Below are the code and all the weights of a small trained network. Each question names an input and a target symbol and asks about switching units off, where a switched-off unit gives its printed mean instead of its output.

import numpy as np


def w(rows, s, z=0):
    codes = np.array(rows[::2]) - 128.0
    scale = np.full(codes.shape[1], s)
    scale[-1] = z or s
    return codes * scale


def f(y):
    return np.maximum(y, 0)


def softmax(a):
    e = np.exp(a - a.max(-1, keepdims=True))
    return e / e.sum(-1, keepdims=True)


def log_softmax(a):
    a = a - a.max(-1, keepdims=True)
    return a - np.log(np.exp(a).sum(-1, keepdims=True))


def net(x, mask):
    ids = ['ΔΦβζλμπω'.index(c) for c in x.split()]
    T = len(ids)
    res = E[ids] + P[:T]
    u = 0
    for l in range(2):
        q, k, v = (res @ M[l].T for M in (Q, K, V))
        z = softmax(np.where(np.tri(T) > 0, q @ k.T / 2**0.5, -1e9)) @ v
        res = res + np.where(mask[u], z, O[l][:, -1]) @ O[l][:, :-1]
        u += 1
        y = f(res @ A[l][:, :-1].T + A[l][:, -1])
        res = res + np.where(mask[u : u + 12], y, B[l][:, -1]) @ B[l][:, :-1]
        u += 12
    return log_softmax(res[-1] @ U[:, :-1].T + U[:, -1])


Q, K, V, O, A, B = {}, {}, {}, {}, {}, {}
E = w([
[92,146,30,117],'Δ',
[133,126,130,78],'Φ',
[65,43,157,173],'β',
[90,157,20,69],'ζ',
[59,142,100,163],'λ',
[6,100,198,164],'μ',
[124,109,54,97],'π',
[107,36,52,146],'ω',
],0.017)
P = w([
[125,233,254,164],'0',
[84,72,94,174],'1',
[79,73,83,170],'2',
[70,73,82,169],'3',
[66,75,65,161],'4',
[63,83,69,167],'5',
[57,80,51,148],'6',
[45,96,56,161],'7',
[36,118,42,146],'8',
],0.0079)
Q[0] = w([
[216,255,222,213],'L0H0',
[66,130,63,161],'L0H0',
],0.0091)
K[0] = w([
[1,55,82,135],'L0H0',
[164,207,145,178],'L0H0',
],0.0095)
V[0] = w([
[102,63,191,254],'L0H0',
[178,7,79,71],'L0H0',
],0.0089)
O[0] = w([
[86,11,59,3,183],'L0H0',
[202,80,124,175,2],'L0H0',
],0.013,0.0081)
A[0] = w([
[79,97,99,201,206],'L0N0',
[117,136,145,153,96],'L0N1',
[198,205,179,160,105],'L0N2',
[64,50,154,172,127],'L0N3',
[68,150,170,209,218],'L0N4',
[106,154,2,145,104],'L0N5',
[129,170,30,148,52],'L0N6',
[218,183,101,110,43],'L0N7',
[229,157,174,163,172],'L0N8',
[108,32,186,177,141],'L0N9',
[199,117,96,89,223],'L0N10',
[125,180,137,117,3],'L0N11',
],0.011,0.0041)
B[0] = w([
[216,222,2,105,220],'L0N0',
[117,120,140,183,147],'L0N1',
[84,86,182,141,164],'L0N2',
[115,183,95,128,240],'L0N3',
[188,150,81,130,227],'L0N4',
[195,195,103,150,247],'L0N5',
[148,102,43,192,182],'L0N6',
[94,203,192,113,132],'L0N7',
[14,109,149,78,142],'L0N8',
[172,160,21,117,176],'L0N9',
[37,218,201,185,150],'L0N10',
[202,175,232,162,142],'L0N11',
],0.0068,0.015)
Q[1] = w([
[130,183,146,188],'L1H0',
[62,121,5,151],'L1H0',
],0.012)
K[1] = w([
[13,45,158,77],'L1H0',
[168,34,254,49],'L1H0',
],0.0057)
V[1] = w([
[54,144,186,99],'L1H0',
[96,10,96,22],'L1H0',
],0.011)
O[1] = w([
[34,36,2,190,251],'L1H0',
[199,38,63,79,199],'L1H0',
],0.0088,0.014)
A[1] = w([
[27,112,50,26,134],'L1N0',
[214,94,95,69,115],'L1N1',
[106,113,249,47,205],'L1N2',
[150,194,144,71,116],'L1N3',
[65,182,156,231,132],'L1N4',
[2,126,178,88,92],'L1N5',
[89,122,169,87,253],'L1N6',
[177,171,52,243,127],'L1N7',
[127,158,49,107,159],'L1N8',
[235,195,169,17,131],'L1N9',
[118,155,183,93,152],'L1N10',
[85,78,228,62,222],'L1N11',
],0.0087,0.011)
B[1] = w([
[166,167,175,173,254],'L1N0',
[96,116,228,116,202],'L1N1',
[46,80,17,110,130],'L1N2',
[182,149,141,149,136],'L1N3',
[174,86,148,74,210],'L1N4',
[168,107,149,184,149],'L1N5',
[80,154,2,85,136],'L1N6',
[95,98,150,105,202],'L1N7',
[111,144,124,127,219],'L1N8',
[174,77,159,188,134],'L1N9',
[150,138,108,84,136],'L1N10',
[103,105,57,30,129],'L1N11',
],0.0092,0.052)
U = w([
[137,205,80,75,140],'Δ',
[38,140,90,118,54],'Φ',
[137,98,96,41,71],'β',
[57,139,154,138,55],'ζ',
[113,195,60,183,168],'λ',
[113,80,83,212,123],'μ',
[50,136,50,1,254],'π',
[209,157,83,189,81],'ω',
],0.0078)

Each question gives the input, a string of symbols that net reads in full, and the target symbol t.
The units are the heads (2 rows each of Q, K, V and O) and the neurons (one row each of A and B). Each row of codes is followed by its name. A weight is (code - 128) times the scale printed after its matrix; where a second scale follows, it is the last column's (O, A, B and U).
mask holds one flag per unit, layer by layer, with each layer's heads first. A switched-off unit (its flag False) gives its mean, the last column of its rows in O or B, instead of its output. The means were averaged over made-up inputs and are rounded, as every weight is.
A unit's drop is (log p(t) with every unit on - log p(t) with that unit switched off) / (log p(t) with every unit on - log p(t) with every unit switched off).
The circuit of an input: a set's keep is (log p(t) with only the set's units on - log p(t) with every unit switched off) / (log p(t) with every unit on - log p(t) with every unit switched off). Starting from the 12 units with the biggest drops (on a tie, the unit counted first), units are removed one at a time, each time the one whose removal leaves the highest keep (on an exact tie, the one counted first), for as long as the keep stays at least 0.8.
units of the circuit, in order: the units of the circuit, biggest drop first
most important unit: the unit with the biggest drop
k most important neurons: the k neurons with the biggest drops, biggest first
k most important neurons of layer l: the k neurons of layer l with the biggest drops, biggest first
drop when u is switched off: that unit's drop, to one decimal
input λ Δ π Δ λ π, target λ: most important unit	L1N4
input ζ λ π μ μ β λ, target ζ: units of the circuit, in order	[L0H0, L1H0]
input ζ μ ζ μ ω, target ζ: 2 most important neurons of layer 1	[L1N7, L1N4]
input β μ ζ μ ζ, target β: 2 most important neurons	[L1N1, L1N0]
input μ Φ Φ μ β μ Δ π, target μ: units of the circuit, in order	[L0H0, L1H0, L1N4]
input β μ Δ μ β π, target β: units of the circuit, in order	[L1H0, L0H0]
input ω μ ω μ, target ω: units of the circuit, in order	[L1H0, L1N9, L0H0]
input ω Φ μ β μ, target λ: 4 most important neurons	[L1N4, L0N10, L1N1, L1N9]
input ω ζ Δ, target ω: units of the circuit, in order	[L1H0, L1N9]
input μ Δ Φ μ, target λ: units of the circuit, in order	[L1N4, L1N1]
input ω ζ ζ β Δ π, target ω: 2 most important neurons	[L1N9, L0N9]
input Φ β μ, target π: 3 most important neurons	[L1N0, L0N4, L1N7]
input μ μ ω π, target μ: 2 most important neurons of layer 1	[L1N0, L1N4]
input π π μ Δ ω, target π: 2 most important neurons of layer 0	[L0N0, L0N5]
input π ζ μ, target π: 3 most important neurons	[L1N0, L0N5, L1N7]
input Φ π Δ λ, target π: most important unit	L1N0
input μ μ π μ Δ, target μ: 2 most important neurons	[L1N0, L1N4]
input ζ ω ω λ μ λ Δ Δ, target ζ: 3 most important neurons	[L1N7, L1N4, L0N2]
input μ μ Δ β Δ ζ Δ β, target μ: 2 most important neurons of layer 1	[L1N0, L1N4]
input ω π μ μ Δ π β β ζ, target ω: most important unit	L1H0
input ζ μ λ Δ π ω μ π, target ζ: 3 most important neurons of layer 1	[L1N4, L1N7, L1N5]
input ζ β ω π, target ζ: 3 most important neurons of layer 1	[L1N4, L1N5, L1N7]
input π π μ μ Δ μ Φ β, target π: 4 most important neurons of layer 0	[L0N5, L0N0, L0N2, L0N8]
input Δ μ Δ, target Δ: 4 most important neurons of layer 1	[L1N4, L1N0, L1N1, L1N3]
input λ Δ ω ζ μ β Δ β ζ, target λ: 3 most important neurons of layer 1	[L1N4, L1N0, L1N1]
input ζ π ω λ, target ζ: 2 most important neurons of layer 0	[L0N2, L0N0]
input β ω λ, target β: drop when L1N1 is switched off	0.4
input ω μ μ ζ μ π μ Δ, target ω: drop when L0H0 is switched off	0.7
